Here is a tiny trained network, its code and every weight. The questions are about switching its units off for an input and a class, where a switched-off unit gives its printed mean instead of its output.

import numpy as np


def w(rows, s, z=0):
    codes = np.array(rows[::2]) - 128.0
    scale = np.full(codes.shape[1], s)
    scale[-1] = z or s
    return codes * scale


def norm(h):
    return h / np.sqrt((h * h).mean(-1, keepdims=True) + 1e-5)


def f(y):
    return y / 2 * (1 + np.tanh(0.7978845608 * (y + 0.044715 * y**3)))


def log_softmax(a):
    a = a - a.max(-1, keepdims=True)
    return a - np.log(np.exp(a).sum(-1, keepdims=True))


def net(x, mask):
    res = np.array(x, float).reshape(1, 3) / 4 @ E
    u = 0
    for l in range(4):
        y = f(norm(res) @ A[l][:, :-1].T + A[l][:, -1])
        res = res + np.where(mask[u : u + 5], y, B[l][:, -1]) @ B[l][:, :-1]
        u += 5
    return log_softmax(norm(res)[-1] @ U[:, :-1].T + U[:, -1])


A, B = {}, {}
E = w([
[84,90,188,207],'x0',
[126,128,129,127],'x1',
[154,254,143,147],'x2',
],0.0035)
A[0] = w([
[125,11,168,157,5],'L0N1',
[243,51,125,73,72],'L0N2',
[81,22,138,112,233],'L0N3',
[210,209,146,110,203],'L0N4',
[152,32,2,40,75],'L0N5',
],0.0036,0.0014)
B[0] = w([
[185,167,181,125,164],'L0N1',
[91,141,73,167,146],'L0N2',
[122,97,171,58,249],'L0N3',
[243,159,115,71,243],'L0N4',
[4,143,90,166,241],'L0N5',
],0.0038,0.0016)
A[1] = w([
[119,177,99,136,2],'L1N1',
[5,123,40,123,48],'L1N2',
[157,216,160,254,167],'L1N3',
[88,42,113,163,25],'L1N4',
[116,61,151,153,190],'L1N5',
],0.005,0.00087)
B[1] = w([
[141,130,176,173,125],'L1N1',
[55,121,129,35,190],'L1N2',
[4,98,25,183,253],'L1N3',
[192,211,178,128,174],'L1N4',
[221,164,120,105,179],'L1N5',
],0.0036,0.0023)
A[2] = w([
[136,99,110,124,42],'L2N1',
[109,60,98,2,158],'L2N2',
[157,9,218,152,110],'L2N3',
[15,230,48,54,2],'L2N4',
[116,185,136,58,236],'L2N5',
],0.0047,0.00075)
B[2] = w([
[120,181,113,147,115],'L2N1',
[52,47,99,188,224],'L2N2',
[185,186,253,113,201],'L2N3',
[189,81,186,97,254],'L2N4',
[134,80,69,98,182],'L2N5',
],0.0046,0.0025)
A[3] = w([
[90,185,130,251,58],'L3N1',
[188,178,18,81,250],'L3N2',
[156,203,177,225,67],'L3N3',
[1,75,171,197,51],'L3N4',
[59,100,157,198,119],'L3N5',
],0.0049,0.0014)
B[3] = w([
[208,2,80,164,176],'L3N1',
[97,191,157,149,254],'L3N2',
[107,57,82,97,183],'L3N3',
[183,214,60,135,215],'L3N4',
[199,171,118,181,176],'L3N5',
],0.0055,0.0026)
U = w([
[44,50,85,62,130],'0',
[127,253,99,103,31],'1',
[143,95,222,137,248],'2',
[166,90,59,221,100],'3',
],0.014,0.0016)

Each question gives the input, the list of numbers given to net, and the class t.
The units are the neurons (one row each of A and B). Each row of codes is followed by its name. A weight is (code - 128) times the scale printed after its matrix; where a second scale follows, it is the last column's (A, B and U).
mask holds one flag per neuron, layer by layer. A switched-off neuron (its flag False) gives its mean, the last column of its row in B, instead of its output. The means were averaged over made-up inputs and are rounded, as every weight is.
A unit's drop is (log p(t) with every unit on - log p(t) with that unit switched off) / (log p(t) with every unit on - log p(t) with every unit switched off).
most important unit: the unit with the biggest drop
k most important neurons: the k neurons with the biggest drops, biggest first
k most important neurons of layer l: the k neurons of layer l with the biggest drops, biggest first
drop when u is switched off: that unit's drop, to one decimal
input [7,2,7], class 3: most important unit : L3N1
input [8,0,1], class 3: 3 most important neurons : (L1N3; L2N4; L3N1)
input [-8,-2,0], class 0: 2 most important neurons of layer 0 : (L0N5; L0N1)
input [1,-5,-5], class 2: 2 most important neurons : (L2N3; L1N3)
input [5,8,1], class 3: 2 most important neurons : (L1N3; L2N4)
input [1,8,4], class 3: 4 most important neurons : (L0N3; L1N2; L1N3; L3N1)
input [1,0,-2], class 2: 2 most important neurons : (L1N3; L0N1)
input [1,-2,-5], class 2: 3 most important neurons : (L2N3; L1N3; L0N3)
input [8,2,1], class 3: 2 most important neurons : (L1N3; L2N4)
input [-6,-4,0], class 0: 2 most important neurons of layer 2 : (L2N2; L2N4)
input [7,-2,4], class 3: drop when L3N1 is switched off : 0.1
